Each row has a hidden stage along a path, written after it and counted from one end. A new block has a new path.
[-457, -2, 254, 332, -285, -20, -160, -158, -418, 233, -118, 235, 185, -271, -147, 102, 100, -457, -269, 225, -250, 172, -12, -40, -43, -141, 409, 1, 136, 314, 67, 155, -76, -95, 396, -225, -343, 110, -361, 115, -133, -157, 118, 156, -676] : 32
[-99, 45, 290, -416, 25, 200, 329, 231, -85, -65, 374, 36, -94, 346, 85, 10, -350, -30, 163, -203, 137, -604, -86, -137, 346, 270, -476, -449, -45, -372, -187, -395, -100, -314, -54, -67, -251, -121, 302, -25, -508, 210, 83, 8, 318] : 27
[-34, 163, 305, -6, 110, 424, 246, -27, -119, -152, 103, 92, 125, 140, -426, -248, 206, 5, -492, 340, -288, -35, -316, -50, -70, 358, -12, -292, 176, -41, 49, 156, 220, -171, 145, -187, 239, -273, -182, 74, -64, -59, 101, 265, -286] : 11
[-677, -351, 108, 484, -314, -108, 290, -255, -227, -14, -357, -161, 33, -276, 92, 139, -90, -403, -605, -437, -21, -262, 256, -393, 125, -220, 199, 223, 38, -59, -45, 231, 23, 25, 205, 227, -358, 151, -90, 188, -441, -88, 178, 337, -196] : 15
[-197, -2, -126, 84, -319, -242, 109, 90, 24, -96, -219, -187, -320, 109, -244, -251, -54, -431, -731, 71, 2, 263, 96, 20, 249, 302, -21, 51, 68, 300, 354, 371, 52, 214, -258, 281, 518, -106, -306, 390, 24, -98, -48, 382, 364] : 5
[-3, 21, 134, -160, 312, 258, 66, 34, -43, -46, 322, 400, -40, 16, -4, -188, 53, 118, -28, 110, -32, 365, -66, 9, 99, 461, 13, 91, 250, 15, -34, 184, 389, -134, -244, -96, -96, -102, 30, -54, 185, -247, 5, -65, 46] : 11
[260, 407, -185, -550, 281, 217, 117, 160, -50, -178, 261, 211, 16, 251, 34, -3, 56, 259, 667, -3, -85, -199, -53, 98, 139, -14, -144, -353, 407, -455, 78, -356, -219, -285, -355, 179, 161, 21, 286, 37, 132, 42, 18, -122, 378] : 31
[-424, 44, -286, 109, 38, -67, 11, -383, -38, -189, -31, 110, 25, -231, 151, -82, 226, -87, -31, -329, -94, 107, 112, -147, 285, -149, 318, 105, 231, -201, 64, 161, 129, -71, -257, 237, -230, 34, -71, 122, 4, -157, -331, -84, 295] : 9
[131, -360, 274, 107, 82, 502, 312, 260, -6, 43, -111, 18, -17, -335, -277, -89, -188, 127, -754, 185, 117, 170, -129, -279, -114, 124, 52, 279, -100, -121, -233, 274, 319, -130, 94, -29, -459, -25, 84, -226, -65, -251, 585, 302, -452] : 13
[-103, -33, -119, 178, -143, -43, 144, 3, -411, 259, -438, -95, 7, -185, 6, 171, 67, -259, -13, -202, -32, -121, 37, -104, 117, -689, 485, -125, 213, -349, 53, -125, -463, 50, 195, 28, -419, 328, -121, 107, 22, 88, 73, 95, -453] : 36
[-145, -87, 80, -136, 421, 453, 334, 282, -15, -157, -110, 67, -31, -187, -82, 22, -355, 448, -239, -153, 305, 94, -137, -144, 89, -132, -187, 2, -162, -449, -386, -94, 271, -138, -173, -42, -717, 44, -39, -359, -236, -566, 512, 135, -229] : 9
[-133, 123, 331, 168, 40, 349, 391, -73, 138, -114, 51, -185, -125, 197, 162, -230, -58, -358, -296, -309, -133, -529, 84, -434, 193, 74, -357, -299, 330, -528, 22, -73, 49, -255, 75, 111, -66, -77, 191, 267, -368, 265, 241, 410, 377] : 10
[-286, -222, -161, 14, -417, -355, 45, -130, 111, -203, -72, -169, -286, 227, -57, -45, 27, -488, -261, -511, -101, -327, 258, -240, 465, 15, -51, 4, 107, -42, 199, 30, -280, -13, -232, 540, 298, 40, 196, 524, -195, 307, -145, 284, 674] : 18
[-107, -414, 45, 224, -301, -221, -164, 49, 118, 214, -82, 74, -433, -52, 31, -158, -27, -657, -446, -283, 41, 308, 238, -234, 390, 30, 179, 303, 128, 191, 129, 259, -36, 69, -121, 193, -200, 198, 38, 332, 140, 113, 29, 310, 230] : 13
[-52, 307, -185, -35, -251, 181, 54, -78, -81, -6, -182, -129, 126, -108, -96, 23, 240, -272, 111, -3, -272, -423, -149, -88, 33, -531, 273, -411, 361, -366, 133, -233, -417, -231, 132, 117, 70, 145, 4, 116, -121, 210, 23, 310, -69] : 34
[-238, 70, 99, -75, 225, -24, 52, -125, -313, 42, 256, 388, 37, 175, 407, 176, -45, -96, 673, -397, -87, -131, 281, -73, 228, 28, -6, -42, 492, -257, -31, -204, -144, -157, -143, 89, -319, 157, 238, 188, -23, 2, 9, -228, 206] : 28
[-69, -87, 78, -80, -42, 261, 703, 106, -217, -272, -201, -260, 143, 36, -206, 93, -143, 210, -467, -42, -8, -566, 13, -240, -114, 99, -164, -64, 55, -348, -22, 61, 8, -102, 42, 314, 223, -92, 182, 34, -351, -12, 372, 281, -100] : 19
[25, -42, -21, -213, -69, 63, 301, 281, -196, 266, -103, -21, -123, -199, 336, 120, -256, -153, 182, -186, 318, -323, 124, -214, 209, -425, 35, -124, 59, -460, -53, -242, -205, -191, 33, 13, -670, 338, 185, -188, -151, 95, 87, 6, -100] : 28
[-318, 95, -155, 58, -359, -208, -273, -426, 46, -244, 64, 65, 25, 110, -130, -28, 383, -484, 133, -301, -458, -333, 131, -198, 350, -225, 191, -204, 288, -93, 231, -94, -403, -275, -28, 391, 158, 13, 125, 531, -117, 343, -293, 113, 465] : 25
[264, 80, -409, -672, -74, 178, -43, 287, 192, -199, 190, 192, -76, -27, -440, -178, 214, 248, -24, 349, 6, 191, -418, 243, 93, 207, 173, -135, 56, 112, 68, 28, 94, -162, -433, 104, 480, -52, 55, -216, 266, -158, -199, 176, 148] : 16
[-422, -79, -265, 310, -28, 74, 269, -103, -325, 11, -614, -80, 143, -300, -72, 203, 143, -50, -255, -238, -62, 27, -16, -44, -121, -587, 537, 53, 355, -165, -4, 142, -114, 206, 64, 142, -90, 319, -355, -1, 5, -413, 223, 421, -565] : 10
[-462, -7, 114, 131, -243, 296, 225, -362, -249, -310, 127, -85, 425, -36, -333, 138, 69, 6, -307, -36, -395, -552, -245, -122, -24, 206, 129, -204, 101, -95, -169, -11, -96, -202, 175, 119, 140, -353, 85, 132, -596, 76, 118, 133, -35] : 31
[-403, -308, 180, 407, -157, -194, 36, -205, -192, 0, -45, 50, -83, 6, 245, 198, -247, -424, -79, -543, -101, -113, 532, -339, 256, 26, -42, 355, 264, -62, -1, 83, -201, -16, -44, 437, -338, 102, 260, 485, -257, 66, 369, 55, 333] : 30
[-664, -348, 296, 436, -215, -21, 438, -165, -513, 16, -187, -75, 212, -135, 144, 368, -359, -213, -377, -347, -17, -371, 302, -271, -31, 99, 36, 249, 119, 9, -161, 150, -42, 67, 231, 196, -306, 26, 35, 173, -592, -149, 460, 162, -263] : 28
[-398, 17, -3, -39, 178, -125, 171, -235, -485, -179, 137, 254, 189, 57, 64, 201, -72, 202, 217, -218, -81, -1, 193, 10, 192, 181, 80, 89, 126, -116, -38, 1, -32, -43, -177, 171, -227, -101, 38, 171, -142, -180, -73, -422, 73] : 32
[450, 166, -51, -656, 133, 233, 37, 732, 210, 57, 285, 166, -405, 253, -51, -152, -389, 99, 231, 185, 254, 257, -140, 238, 184, 382, -396, -130, 161, -37, -25, -228, 8, -120, -534, 23, 257, 51, 264, -124, 158, -152, 406, 236, 407] : 42
[-660, -365, -26, 371, -356, -122, 160, -436, -403, -59, -261, -39, 246, -234, -142, 233, 188, -263, -381, -373, -223, -326, 25, -243, 121, -267, 539, 79, 50, -11, -89, 155, -170, 15, 269, 149, -264, 63, -96, 175, -354, 23, -132, 117, -369] : 20
[429, 287, 193, -757, 356, 501, 361, 457, -240, -108, 295, 294, 136, 195, -449, -127, 39, 560, 78, 622, 43, -95, -463, 155, -83, 292, -174, -489, -77, -246, -49, -191, 137, -370, 0, -330, 12, -163, 22, -367, 99, -129, 41, -122, -471] : 22
[341, -74, -276, -713, -135, -21, -95, 625, 330, 26, 154, 140, -491, 191, -200, -173, -144, -80, 61, 62, 288, 189, -178, 171, 345, 140, -156, -133, 2, 92, 67, -147, -77, -87, -515, 136, 266, 177, 161, -99, 231, -53, 9, 344, 402] : 17
[211, 54, 155, -574, -28, -57, 166, 568, -86, 167, 427, 175, -393, 501, 81, -79, -449, -171, 185, 91, 258, 22, 10, 221, 324, 688, -453, -196, 153, 150, 93, -167, -59, 4, -389, -28, 326, -64, 196, 97, -17, 98, 99, 52, 486] : 32
[-79, -239, -133, 233, -336, -114, -103, 32, -62, 24, -274, -46, -79, -499, -241, -4, -97, -201, -645, 152, -5, 436, 189, -151, 66, -104, 319, 518, -132, 201, 109, 371, 1, -17, -83, 337, -250, 63, -30, 139, 52, -182, 299, 102, -98] : 38
[-18, -57, -66, 144, -37, 294, 103, 95, -147, 162, -356, 57, 51, -383, -263, -70, 203, -91, -464, 245, -47, 294, -231, -41, -142, -330, 512, 30, 193, -20, 19, 238, 84, 16, 145, -133, -207, 195, -318, -164, 203, -297, 178, 378, -682] : 10
[-178, 110, 84, 156, -149, -11, 149, -109, 79, -183, 75, -146, -171, 205, 167, -115, -120, -397, -86, -364, -221, -278, 303, -249, 266, 222, -263, -9, 358, -230, 137, -12, -119, -141, -197, 403, 265, -85, 321, 498, -259, 244, 222, 223, 717] : 45
[189, 62, -131, -340, 350, 77, 117, 170, -278, 12, 70, 261, -38, 98, 68, 127, -76, 295, 524, -181, 95, 62, 69, 40, 223, -192, 75, -74, 210, -448, -65, -265, -247, -104, -279, 114, -397, 146, 208, -7, 207, -74, 72, -322, 45] : 32
[-283, 1, 553, 411, 62, 139, 214, -185, -289, 104, -15, 43, 44, -40, 281, 51, -182, -378, -104, -291, -132, -348, 383, -516, 169, -191, -176, -35, 156, -465, -34, -97, -115, -323, 370, 22, -825, 78, 161, 297, -381, 193, 377, -41, -115] : 32
[-161, 376, 347, -384, 84, 377, 116, 203, -254, 19, 452, 366, 199, 187, -102, -8, -96, 34, 223, 442, -131, -123, -330, 217, -91, 505, -205, -448, 245, 145, -67, -175, 158, -296, 72, -402, 157, -165, -96, -176, -258, -193, 151, 113, -260] : 31
[-282, 8, 413, 2, 144, 126, 308, 150, -306, 258, 187, 147, -96, 83, 528, 130, -456, -234, 278, -358, 208, -302, 223, -215, 248, 38, -282, -135, 198, -369, -193, -280, -27, -180, 78, -173, -713, 159, 188, -21, -404, 25, 294, -48, 10] : 34
[-344, -238, -165, 348, -249, -80, -248, -220, -1, -8, -169, 119, -81, -256, -265, -118, 207, -373, -559, -37, -192, 532, -23, -16, 157, 49, 503, 305, 180, 366, 90, 433, 98, 153, -134, 149, 27, -3, -289, 236, 151, -255, -39, 280, -25] : 7
[-95, 279, 52, -406, -236, 194, -27, 95, -102, 17, 345, 127, 85, -52, -280, -168, 61, -98, -119, 453, -75, -100, -465, 152, 165, 249, 84, -449, -114, 95, 9, -114, 45, -308, 42, -327, 18, -221, -132, -187, -239, 72, -290, -1, -103] : 35
[172, -351, 444, -309, 166, 399, 191, 509, 61, 337, 381, 268, -348, 132, 143, -129, -390, -125, -60, -140, 357, -12, -203, -150, 306, 345, -238, -112, -19, -182, -374, -176, 207, -182, -49, -393, -650, 83, 289, -303, -128, 38, 262, 175, -69] : 15
[108, -3, -310, 185, -27, 102, -75, -71, 3, -49, -353, 45, -30, -406, -331, -209, 335, -64, -516, 253, -151, 582, -22, -57, -23, -245, 543, 269, 202, 20, 235, 436, 85, 42, -145, 225, -16, 71, -251, 106, 463, -270, 18, 164, -185] : 6
[-8, -207, -62, -84, -369, -241, -36, 238, 189, 87, -25, -77, -522, 299, -142, -231, -67, -612, -432, -174, 54, 116, 56, -20, 419, 259, -64, -27, 156, 240, 246, 134, -131, 149, -285, 227, 437, 62, -20, 391, 80, 185, -50, 491, 497] : 12
[-386, 138, -68, 140, 79, 40, 215, -406, -93, -502, -21, 16, 162, 211, -204, -49, 267, 38, -193, -235, -417, -174, 112, -116, 67, 227, -10, -29, 395, -132, 162, 174, 48, -55, -196, 437, 533, -212, -4, 456, -113, -93, 17, 161, 347] : 12
[-182, -118, 55, 101, -158, 214, -7, 28, 309, -294, 127, -30, -155, 14, -331, -251, -138, -181, -720, 64, -127, 241, -72, -78, 124, 612, -195, 194, 86, 275, -3, 344, 308, -25, -318, 282, 380, -319, 7, 222, -180, -233, 347, 466, 505] : 6
[-689, -47, -119, 155, -217, -22, -185, -431, -110, -527, 83, 116, 320, 72, -414, 252, 71, 12, -72, -260, -483, -154, -21, 34, 82, 195, 90, 52, 181, 218, -112, 19, -181, -86, -170, 449, 356, -254, 11, 390, -439, -259, 240, 187, 281] : 30
[145, -98, 33, 37, 87, 132, 60, -16, -351, -63, -64, 239, 196, -202, -359, 69, 104, 207, -233, 326, -190, 332, 75, -36, -131, 90, 304, 303, 114, 50, 83, 272, -10, -86, -3, 186, -123, -61, 29, 110, 259, -189, 260, -172, -371] : 29
[-321, 5, -111, 102, 34, -227, 281, -257, -72, -197, -85, -71, -155, -148, 247, -170, -1, -130, -333, -324, 102, 6, 393, -341, 395, -15, -22, 193, -12, -318, 209, 248, 193, -87, -244, 367, -332, -16, 11, 247, -80, -1, -294, -208, 467] : 10
[61, 338, -256, -540, -71, 264, 8, 182, 13, -12, 136, 66, 42, 11, -63, 19, 89, 19, 484, 23, -17, -398, -379, 102, 191, -373, 103, -600, 186, -406, -64, -480, -330, -325, -103, -83, -88, 119, 92, -215, -134, 100, -138, 126, 65] : 31
[-530, -350, 151, 438, -165, -247, 222, -390, -383, -256, -141, -49, 141, -114, -60, 212, -166, -116, -490, -360, -154, -139, 495, -376, 179, 127, 31, 446, -71, -31, 24, 292, -68, -20, 33, 521, -317, -138, 126, 471, -367, -28, 223, -182, 139] : 28
[63, 216, -123, -457, 18, 305, 135, 293, 321, -66, 70, 12, -193, -13, 147, -123, -33, -81, 258, -179, 138, -397, -137, -174, 226, -340, -215, -404, 179, -513, -60, -369, -51, -404, -177, 57, -190, 251, 229, -201, -157, 31, 90, 392, 269] : 16
[-105, -163, 262, -34, 284, 294, 479, 262, -87, 196, 67, -19, -284, 135, 401, -63, -427, -98, -48, -487, 369, -210, 23, -236, 347, 67, -249, -163, 145, -536, -284, -174, 118, -1, -115, -166, -650, 91, 145, -127, -271, -24, 214, 119, 154] : 7
[115, -78, -209, -455, -247, -8, -78, 499, 413, 120, 246, -17, -612, 236, -10, -332, -279, -412, -188, -87, 322, 217, -228, 169, 522, 428, -194, -185, 75, 183, 31, -31, 48, 90, -571, 16, 302, -20, 40, -3, 28, 23, -127, 432, 775] : 5
[-204, 80, -111, -71, 4, -150, -115, -322, -29, -18, 187, 303, -64, -33, 361, -71, 327, -320, 473, -403, -166, -148, 261, -256, 390, -252, 220, -60, 379, -321, 153, -91, -101, -317, -120, 174, -344, 224, 230, 225, 113, 238, -450, -185, 354] : 19
[44, 218, -101, 8, -411, 10, -322, -124, 205, 54, 213, 80, -140, -13, -57, -278, 312, -638, -22, 123, -398, 69, -47, -24, 202, 140, 236, -105, 460, 154, 300, 78, -146, -219, -115, 134, 448, -27, 138, 358, 126, 347, -169, 291, 455] : 42
